Below are the code and all the weights of a small trained network. Each question names an input and a class and asks about switching units off, where a switched-off unit gives its printed mean instead of its output.

import numpy as np


def w(rows, s, z=0):
    codes = np.array(rows[::2]) - 128.0
    scale = np.full(codes.shape[1], s)
    scale[-1] = z or s
    return codes * scale


def f(y):
    return y / 2 * (1 + np.tanh(0.7978845608 * (y + 0.044715 * y**3)))


def log_softmax(a):
    a = a - a.max(-1, keepdims=True)
    return a - np.log(np.exp(a).sum(-1, keepdims=True))


def net(x, mask):
    res = np.array(x, float).reshape(1, 7) / 4 @ E
    y = f(res @ A[0][:, :-1].T + A[0][:, -1])
    res = res + np.where(mask, y, B[0][:, -1]) @ B[0][:, :-1]
    return log_softmax(res[-1] @ U[:, :-1].T + U[:, -1])


A, B = {}, {}
E = w([
[102,137,123,110,122,123,140,139,134,145,127],'x0',
[161,104,140,143,141,126,125,125,124,102,124],'x1',
[142,171,202,114,171,41,91,142,188,106,196],'x2',
[105,135,109,93,112,142,106,155,246,65,125],'x3',
[161,112,161,80,99,116,77,83,156,174,82],'x4',
[96,162,90,189,180,103,100,147,151,144,70],'x5',
[78,164,167,136,66,79,120,117,80,80,88],'x6',
],0.011)
A[0] = w([
[112,156,143,254,212,85,81,136,140,204,61,65],'N1',
[164,79,100,141,232,140,135,125,161,226,210,59],'N2',
[155,126,178,156,183,78,144,106,5,233,141,62],'N3',
[179,111,180,100,120,82,35,35,164,242,77,71],'N4',
[82,137,111,208,187,101,196,151,100,102,245,74],'N5',
[161,89,196,69,59,155,166,110,84,134,253,76],'N6',
[65,162,184,170,58,40,118,114,55,58,88,98],'N7',
[137,170,224,127,194,25,97,142,156,134,228,2],'N8',
],0.0091,0.0058)
B[0] = w([
[122,166,81,97,204,43,105,78,104,92,100,231],'N1',
[188,151,204,101,150,140,92,78,144,212,151,215],'N2',
[101,91,109,143,56,173,127,139,249,82,131,240],'N3',
[95,144,169,115,123,147,175,237,42,60,164,229],'N4',
[112,137,187,79,87,125,139,227,52,76,125,225],'N5',
[105,190,66,146,239,25,85,100,118,101,66,228],'N6',
[207,125,170,93,199,167,108,110,158,220,181,254],'N7',
[107,73,53,175,75,196,157,87,116,154,79,253],'N8',
],0.012,0.0093)
U = w([
[124,162,99,126,176,84,97,118,141,107,105,75],'0',
[176,145,155,113,151,150,107,121,149,172,156,86],'1',
[124,137,151,123,131,138,141,179,91,105,131,76],'2',
[120,84,89,162,117,168,145,99,90,164,78,139],'3',
[115,131,137,135,107,122,88,134,247,76,151,134],'4',
[138,141,126,131,134,118,122,128,144,132,137,250],'5',
],0.014,0.012)

Each question gives the input, the list of numbers given to net, and the class t.
The units are the neurons (one row each of A and B). Each row of codes is followed by its name. A weight is (code - 128) times the scale printed after its matrix; where a second scale follows, it is the last column's (A, B and U).
mask holds one flag per neuron, in row order. A switched-off neuron (its flag False) gives its mean, the last column of its row in B, instead of its output. The means were averaged over made-up inputs and are rounded, as every weight is.
A unit's drop is (log p(t) with every unit on - log p(t) with that unit switched off) / (log p(t) with every unit on - log p(t) with every unit switched off).
The circuit of an input: a set's keep is (log p(t) with only the set's units on - log p(t) with every unit switched off) / (log p(t) with every unit on - log p(t) with every unit switched off). Starting from all 8 units, units are removed one at a time, each time the one whose removal leaves the highest keep (on an exact tie, the one counted first), for as long as the keep stays at least 0.8.
units of the circuit, in order: the units of the circuit, biggest drop first
unit that matters most: the unit with the biggest drop
k most important neurons: the k neurons with the biggest drops, biggest first
drop when u is switched off: that unit's drop, to one decimal
input [0,2,3,-5,8,0,4], class 2: unit that matters most : N4
input [8,5,-6,-5,-6,-3,-6], class 5: units of the circuit, in order : (N8, N7, N2)
input [-8,-8,-6,2,-1,8,6], class 0: 3 most important neurons : (N1, N8, N2)
input [-1,-2,7,8,8,7,1], class 2: 3 most important neurons : (N4, N6, N3)
input [0,6,6,6,2,6,7], class 1: 2 most important neurons : (N7, N6)
input [1,7,1,3,3,-6,-5], class 0: 2 most important neurons : (N6, N7)
input [-3,2,5,5,-4,4,-3], class 3: units of the circuit, in order : (N8, N3)
input [5,8,-2,7,1,0,-7], class 1: 2 most important neurons : (N3, N2)
input [-1,6,-6,-6,6,0,-8], class 1: 2 most important neurons : (N2, N8)
input [-4,-4,5,-2,4,-6,2], class 0: 2 most important neurons : (N6, N5)
input [4,-5,0,0,4,3,-3], class 2: 3 most important neurons : (N4, N7, N6)
input [0,-3,-6,0,2,-6,6], class 0: 3 most important neurons : (N6, N8, N2)
input [-1,8,-5,2,3,6,5], class 0: 4 most important neurons : (N8, N1, N2, N3)
input [-3,4,2,8,-8,2,-3], class 2: 2 most important neurons : (N5, N3)
input [-6,4,8,-4,3,7,5], class 3: units of the circuit, in order : (N8)
input [-2,-7,-3,-2,2,7,-3], class 0: 2 most important neurons : (N1, N8)
input [-2,1,-4,-1,7,2,3], class 2: 2 most important neurons : (N4, N8)
input [0,-3,-3,-4,0,-8,8], class 0: drop when N2 is switched off : 0.2
input [0,-2,-7,-4,-7,3,1], class 2: drop when N3 is switched off : 0.0
input [8,2,-6,8,8,0,-7], class 2: drop when N7 is switched off : 0.4
input [5,2,6,-3,1,-5,3], class 3: units of the circuit, in order : (N8)
